Small tables with named rows and columns. After each table, cells are looked up by row and column.

Table tofik
,filota,divo,lefut,fuvom,biles
pibufa,-29.66,-30.93,-9.44,0.87,-2.77
fomum,-0.97,8.94,-19.03,-33.49,-12.47
gutoba,-32.37,-8.44,-32.36,-18.02,-6.84
regug,1.77,55.74,-21.18,-15.28,-1.97
segas,1.03,28.12,-4.90,-2.94,8.47
lusav,-16.12,-79.64,18.95,-6.88,-8.80
rof,-37.62,-23.66,-30.81,-29.89,-12.65
kiv,-12.04,3.04,16.14,-8.89,3.33
nanidof,-33.61,-36.87,-11.70,-5.10,-1.44
beteg,-22.13,6.01,-23.58,19.29,2.99
nibi,3.55,-12.88,15.27,-19.39,-11.99
gusakit,-23.43,18.69,-20.75,20.46,1.51
pizazu,-10.74,-0.56,-4.22,-8.53,0.21

What is the biles of pibufa in tofik? -2.77
What is the lefut of pizazu in tofik? -4.22
What is the biles of nanidof in tofik? -1.44
What is the fuvom of gusakit in tofik? 20.46
What is the biles of pizazu in tofik? 0.21
What is the divo of gusakit in tofik? 18.69
What is the lefut of pibufa in tofik? -9.44
What is the biles of gusakit in tofik? 1.51
What is the filota of gutoba in tofik? -32.37
What is the lefut of gusakit in tofik? -20.75
What is the filota of lusav in tofik? -16.12
What is the fuvom of gutoba in tofik? -18.02
What is the biles of fomum in tofik? -12.47
What is the fuvom of fomum in tofik? -33.49
What is the lefut of segas in tofik? -4.90
What is the fuvom of segas in tofik? -2.94
What is the filota of pibufa in tofik? -29.66
What is the lefut of lusav in tofik? 18.95
What is the fuvom of nibi in tofik? -19.39

lak.csv
,gak,tez,dosor,gadidod,rabuz,miv,rad,vot
doke,0.5,0.6,0.6,0.5,0.5,0.6,0.6,0.5
nuva,0.5,0.5,0.5,0.9,0.2,0.5,0.6,0.5
sini,0.6,0.5,0.6,0.6,0.6,0.5,0.5,0.5
tezin,0.6,0.6,0.6,0.6,0.6,0.5,0.6,0.5
pefube,0.5,0.6,0.6,0.5,0.6,0.5,0.6,0.5

rad of nuva: 0.6
gadidod of doke: 0.5
gak of doke: 0.5
gadidod of tezin: 0.6
vot of tezin: 0.5
gak of tezin: 0.6
rad of pefube: 0.6
vot of sini: 0.5
tez of pefube: 0.6
rad of doke: 0.6
tez of sini: 0.5
gak of nuva: 0.5
Which row has the largest gadidod? nuva

ral =
	tuzep	ruzunam	gukan	pogino	kinonot	bap	nit	misipan	pazuz	zifup
rarugi	5.00	5.39	5.30	5.12	5.40	5.25	5.75	5.62	4.80	5.15
muvares	5.03	4.27	4.65	3.73	5.09	4.78	4.13	4.54	5.29	4.86
nam	5.57	5.23	5.31	6.01	5.38	6.18	5.85	5.86	5.78	6.03
der	3.90	3.44	3.62	3.87	3.71	4.14	3.72	3.87	4.16	4.12
gadiv	4.04	3.52	3.75	4.02	3.75	4.19	3.76	3.95	4.39	4.23
zenud	4.02	4.22	3.67	5.16	3.16	4.89	5.28	4.44	4.01	4.34
sagimik	4.72	5.15	5.00	4.75	4.88	4.49	4.93	4.80	4.51	4.53
dad	4.58	4.31	4.32	4.91	4.25	4.90	4.63	4.58	4.76	4.80
pap	5.58	5.94	5.79	5.33	5.51	4.91	5.31	5.21	5.41	5.07
zusaz	5.20	4.86	4.78	4.87	4.39	4.35	3.85	3.86	5.34	4.53
pumu	5.98	1.12	3.42	0.92	6.26	7.18	2.84	5.07	7.89	7.01
fal	2.24	6.93	4.60	8.56	1.62	1.92	5.99	3.64	0.54	1.89

bap of dad = 4.90
kinonot of der = 3.71
misipan of zenud = 4.44
gukan of nam = 5.31
nit of der = 3.72
bap of pap = 4.91

pegiro
         sokene  rusanir  lofosig  dum  led  bif
gav         359      738      437  534  574  335
nofus       190      610      319  366  477  578
pepa        317      606      386  424  474  278
zozo        317      709      449  479  533  412
ligoz       292      648      361  444  513  375
velama      220      604      338  376  467  511
moz         429      774      607  547  537  292
nolimu      311      734      241  574  671  343
vov         309      684      264  520  610  319
fisolif     298      641      401  433  492  368
fegefi      314      657      318  482  553  313
guvibil     305      649      322  466  544  328

What is the rusanir of gav in pegiro? 738
What is the rusanir of ligoz in pegiro? 648
What is the led of ligoz in pegiro? 513
What is the led of velama in pegiro? 467
What is the lofosig of vov in pegiro? 264
What is the bif of nolimu in pegiro? 343
What is the bif of moz in pegiro? 292
What is the rusanir of pepa in pegiro? 606
What is the bif of nofus in pegiro? 578
What is the sokene of fegefi in pegiro? 314
What is the rusanir of velama in pegiro? 604
Which row has the largest lofosig? moz

nir
         fopafep    zit  depop   tafa    kap  farun  laged
tikup      76.99  64.75  43.52  61.71  78.57  45.35  58.49
budib      38.37  90.62  52.71  35.61  82.49  79.23  69.21
piro       67.36  57.01  56.03  56.34  91.47  47.24  63.77
mav        51.76  68.59  77.45  92.22  80.49  50.16  65.53
peromam    65.92  48.60  65.01  49.62  93.94  64.99  65.30
vivol      85.31  72.27  63.66  64.97  43.49  78.38  69.50
fivu       47.95  68.51  54.48  72.11  88.15  63.07  73.56
ser        76.72  84.70  68.48  74.97  86.28  58.75  71.27
gakapi     81.17  56.38  78.59  88.09  51.86  28.94  55.61
tozapug    42.21  64.09  57.16  97.18  68.44  40.19  75.82
lekub      44.67  45.63  66.66  64.91  51.16  36.94  83.18
mavag      53.55  72.07  45.12  78.76  78.69  58.57  39.52
pif        78.82  61.01  73.89  85.74  49.65  24.76  41.61

zit of piro = 57.01
zit of vivol = 72.27
farun of ser = 58.75
tafa of ser = 74.97
zit of gakapi = 56.38
depop of gakapi = 78.59

